Here is a tiny trained network, its code and every weight. The questions are about switching its units off for an input and a class, where a switched-off unit gives its printed mean instead of its output.

import numpy as np


def w(rows, s, z=0):
    codes = np.array(rows[::2]) - 128.0
    scale = np.full(codes.shape[1], s)
    scale[-1] = z or s
    return codes * scale


def norm(h):
    return h / np.sqrt((h * h).mean(-1, keepdims=True) + 1e-5)


def f(y):
    return np.maximum(y, 0)


def log_softmax(a):
    a = a - a.max(-1, keepdims=True)
    return a - np.log(np.exp(a).sum(-1, keepdims=True))


def net(x, mask):
    res = np.array(x, float).reshape(1, 7) / 4 @ E
    u = 0
    for l in range(2):
        y = f(norm(res) @ A[l][:, :-1].T + A[l][:, -1])
        res = res + np.where(mask[u : u + 3], y, B[l][:, -1]) @ B[l][:, :-1]
        u += 3
    return log_softmax(norm(res)[-1] @ U[:, :-1].T + U[:, -1])


A, B = {}, {}
E = w([
[175,39,106,173,167,124,75,74,131],'x0',
[187,100,106,127,57,135,124,76,183],'x1',
[160,158,134,75,150,200,134,178,196],'x2',
[138,131,80,120,153,108,189,113,116],'x3',
[196,142,145,199,131,134,149,69,172],'x4',
[96,179,129,173,154,146,169,1,184],'x5',
[112,132,243,130,136,168,237,161,128],'x6',
],0.0071)
A[0] = w([
[103,65,91,131,139,46,80,161,1,103],'0.n0',
[77,188,9,120,55,24,174,87,101,254],'0.n1',
[78,153,65,76,119,89,73,167,127,107],'0.n2',
],0.0072,0.0023)
B[0] = w([
[125,213,122,149,197,65,156,129,220,231],'0.n0',
[141,111,192,159,113,129,242,110,46,254],'0.n1',
[76,120,101,98,232,143,98,255,180,194],'0.n2',
],0.009,0.0073)
A[1] = w([
[140,98,126,162,76,187,181,253,49,252],'1.n0',
[100,85,128,182,166,2,78,188,49,106],'1.n1',
[148,151,48,174,157,144,65,100,122,73],'1.n2',
],0.0073,0.0022)
B[1] = w([
[129,84,168,79,33,151,146,71,33,255],'1.n0',
[65,187,140,146,210,167,188,21,254,244],'1.n1',
[165,78,140,204,117,52,164,46,108,164],'1.n2',
],0.0085,0.0054)
U = w([
[84,175,203,225,179,110,248,80,111,208],'0',
[50,179,99,63,189,99,60,246,137,40],'1',
[233,74,56,251,60,84,31,27,130,4],'2',
[146,88,225,57,17,162,123,202,2,199],'3',
],0.0097,0.0043)

Each question gives the input, the list of numbers given to net, and the class t.
The units are the neurons (one row each of A and B). Each row of codes is followed by its name. A weight is (code - 128) times the scale printed after its matrix; where a second scale follows, it is the last column's (A, B and U).
mask holds one flag per neuron, layer by layer. A switched-off neuron (its flag False) gives its mean, the last column of its row in B, instead of its output. The means were averaged over made-up inputs and are rounded, as every weight is.
A unit's drop is (log p(t) with every unit on - log p(t) with that unit switched off) / (log p(t) with every unit on - log p(t) with every unit switched off).
The circuit of an input: a set's keep is (log p(t) with only the set's units on - log p(t) with every unit switched off) / (log p(t) with every unit on - log p(t) with every unit switched off). Starting from all 6 units, units are removed one at a time, each time the one whose removal leaves the highest keep (on an exact tie, the one counted first), for as long as the keep stays at least 0.8.
units of the circuit, in order: the units of the circuit, biggest drop first
most important unit: the unit with the biggest drop
k most important neurons: the k neurons with the biggest drops, biggest first
k most important neurons of layer l: the k neurons of layer l with the biggest drops, biggest first
input [0,5,3,2,-5,-1,-2], class 3: most important neuron	(0.n0)
input [-7,7,-4,-5,-7,4,6], class 3: units of the circuit, in order	(0.n0 1.n1)
input [-8,-3,6,-6,-3,0,3], class 3: units of the circuit, in order	(0.n0 1.n0)
input [5,7,2,-4,6,3,7], class 2: units of the circuit, in order	(0.n1 1.n1 0.n0)
input [-3,1,5,4,0,1,-6], class 3: 2 most important neurons	(0.n1 0.n0)
input [8,-5,6,-1,-1,2,8], class 3: units of the circuit, in order	(0.n0 1.n1)
input [4,0,8,-6,-4,5,6], class 3: 3 most important neurons	(0.n0 1.n1 1.n2)
input [2,0,3,-3,0,6,-5], class 2: units of the circuit, in order	(1.n1 0.n0)
input [-2,-7,7,-5,-4,6,1], class 1: 2 most important neurons	(0.n1 1.n1)
input [1,4,2,-3,3,6,0], class 2: 2 most important neurons of layer 0	(0.n1 0.n0)
input [5,4,8,6,8,-1,0], class 2: units of the circuit, in order	(0.n1 1.n1)
input [-6,0,-7,-6,-2,-8,2], class 0: 2 most important neurons of layer 1	(1.n1 1.n0)
input [6,0,4,6,7,0,1], class 2: 3 most important neurons	(0.n1 1.n1 0.n0)
input [8,0,0,7,0,-6,-6], class 0: most important unit	1.n1
input [-4,8,7,-6,-4,7,0], class 1: 4 most important neurons	(0.n1 1.n0 1.n1 1.n2)
input [1,2,-7,-2,8,-5,8], class 3: units of the circuit, in order	(0.n0 1.n0)
input [1,4,3,-5,2,-7,-8], class 1: 2 most important neurons	(0.n2 1.n0)
input [7,1,-2,-5,-3,5,3], class 2: 2 most important neurons	(0.n1 1.n1)
input [6,-6,0,-7,4,-3,-6], class 0: 3 most important neurons	(1.n1 1.n2 0.n0)
input [-1,-8,-1,-5,0,-8,0], class 1: units of the circuit, in order	(0.n1)
input [7,-7,2,-5,6,-7,-7], class 0: 2 most important neurons	(1.n1 1.n2)
input [-1,8,5,7,-3,1,-1], class 3: units of the circuit, in order	(0.n0 1.n1)
input [3,-8,2,-1,-5,-1,3], class 1: 2 most important neurons of layer 0	(0.n1 0.n0)
input [8,-3,-8,3,7,-1,-5], class 0: 2 most important neurons	(1.n1 0.n0)
input [4,2,8,-7,6,7,-4], class 2: 2 most important neurons of layer 0	(0.n1 0.n0)
input [0,-8,-3,-3,-3,2,-1], class 1: 2 most important neurons of layer 1	(1.n0 1.n2)
input [7,1,-4,-7,-7,6,-6], class 0: units of the circuit, in order	(1.n1)
